Below are the code and all the weights of a small trained network. Each question names an input and a class and asks about switching units off, where a switched-off unit gives its printed mean instead of its output.

import numpy as np


def w(rows, s, z=0):
    codes = np.array(rows[::2]) - 128.0
    scale = np.full(codes.shape[1], s)
    scale[-1] = z or s
    return codes * scale


def norm(h):
    return h / np.sqrt((h * h).mean(-1, keepdims=True) + 1e-5)


def f(y):
    return y / 2 * (1 + np.tanh(0.7978845608 * (y + 0.044715 * y**3)))


def log_softmax(a):
    a = a - a.max(-1, keepdims=True)
    return a - np.log(np.exp(a).sum(-1, keepdims=True))


def net(x, mask):
    res = np.array(x, float).reshape(1, 4) / 4 @ E
    u = 0
    for l in range(2):
        y = f(norm(res) @ A[l][:, :-1].T + A[l][:, -1])
        res = res + np.where(mask[u : u + 4], y, B[l][:, -1]) @ B[l][:, :-1]
        u += 4
    return log_softmax(norm(res)[-1] @ U[:, :-1].T + U[:, -1])


A, B = {}, {}
E = w([
[107,170,159,100,114,155,125,155,163],'x0',
[118,93,149,152,120,137,245,107,150],'x1',
[94,197,114,193,162,104,86,123,122],'x2',
[70,165,72,145,54,81,116,95,168],'x3',
],0.011)
A[0] = w([
[118,85,111,109,150,134,147,97,165,84],'0.n1',
[188,64,97,110,151,104,73,182,25,254],'0.n2',
[202,112,166,152,181,90,103,140,2,156],'0.n3',
[105,135,96,16,56,102,186,141,186,109],'0.n4',
],0.009,0.0054)
B[0] = w([
[76,189,69,155,154,39,195,184,134,129],'0.n1',
[152,155,180,180,123,102,160,105,57,254],'0.n2',
[208,120,194,130,104,132,168,125,91,228],'0.n3',
[246,134,176,170,115,120,111,59,71,197],'0.n4',
],0.012,0.0089)
A[1] = w([
[90,94,95,211,37,104,205,101,100,251],'1.n1',
[131,135,72,121,183,87,238,49,95,2],'1.n2',
[123,255,75,86,65,91,94,7,190,209],'1.n3',
[183,129,164,85,134,191,174,150,183,90],'1.n4',
],0.0079,0.0036)
B[1] = w([
[203,123,187,137,146,90,69,117,104,249],'1.n1',
[109,86,97,96,196,108,5,114,177,159],'1.n2',
[150,140,116,93,75,166,199,88,106,254],'1.n3',
[83,92,117,177,111,151,158,176,52,157],'1.n4',
],0.015,0.0079)
U = w([
[69,176,8,65,56,171,150,119,149,36],'0',
[236,112,190,155,91,124,129,79,37,246],'1',
[154,37,118,140,198,88,47,139,242,15],'2',
[54,44,124,150,125,181,182,216,120,2],'3',
],0.011,0.003)

Each question gives the input, the list of numbers given to net, and the class t.
The units are the neurons (one row each of A and B). Each row of codes is followed by its name. A weight is (code - 128) times the scale printed after its matrix; where a second scale follows, it is the last column's (A, B and U).
mask holds one flag per neuron, layer by layer. A switched-off neuron (its flag False) gives its mean, the last column of its row in B, instead of its output. The means were averaged over made-up inputs and are rounded, as every weight is.
A unit's drop is (log p(t) with every unit on - log p(t) with that unit switched off) / (log p(t) with every unit on - log p(t) with every unit switched off).
The circuit of an input: a set's keep is (log p(t) with only the set's units on - log p(t) with every unit switched off) / (log p(t) with every unit on - log p(t) with every unit switched off). Starting from all 8 units, units are removed one at a time, each time the one whose removal leaves the highest keep (on an exact tie, the one counted first), for as long as the keep stays at least 0.8.
units of the circuit, in order: the units of the circuit, biggest drop first
k most important neurons: the k neurons with the biggest drops, biggest first
k most important neurons of layer l: the k neurons of layer l with the biggest drops, biggest first
drop when u is switched off: that unit's drop, to one decimal
input [5,-2,2,2], class 0: units of the circuit, in order	0.n2; 1.n1; 0.n3
input [-8,3,0,1], class 2: most important neuron	1.n2
input [2,8,6,-1], class 2: units of the circuit, in order	1.n2; 0.n3; 0.n2
input [-3,6,6,-1], class 2: units of the circuit, in order	1.n2; 0.n2; 0.n4
input [4,1,2,-1], class 3: 2 most important neurons	0.n2; 1.n1
input [-4,4,0,3], class 2: units of the circuit, in order	1.n2; 0.n2; 0.n3
input [5,-8,8,2], class 0: units of the circuit, in order	1.n1; 0.n4; 0.n3
input [5,4,4,-7], class 3: 3 most important neurons of layer 1	1.n1; 1.n4; 1.n3
input [5,-1,6,8], class 0: units of the circuit, in order	0.n2; 0.n3
input [4,-1,7,-1], class 0: units of the circuit, in order	1.n1; 0.n2; 0.n4
input [-4,-4,8,8], class 0: 3 most important neurons	0.n2; 0.n3; 0.n4
input [4,-8,7,2], class 0: units of the circuit, in order	1.n1; 0.n4; 0.n3
input [-1,-2,8,7], class 0: 3 most important neurons of layer 0	0.n2; 0.n3; 0.n4
input [-5,4,2,1], class 2: most important neuron of layer 1	1.n2
input [3,8,7,-3], class 2: 2 most important neurons of layer 0	0.n3; 0.n2
input [2,5,5,-2], class 2: 2 most important neurons of layer 1	1.n3; 1.n2
input [7,5,0,-7], class 3: 2 most important neurons of layer 0	0.n2; 0.n4
input [2,-6,6,3], class 0: drop when 1.n1 is switched off	0.2
input [2,0,5,1], class 0: drop when 0.n4 is switched off	0.1
input [6,-7,7,7], class 0: drop when 1.n4 is switched off	0.0
input [4,3,2,-3], class 3: most important neuron	0.n2
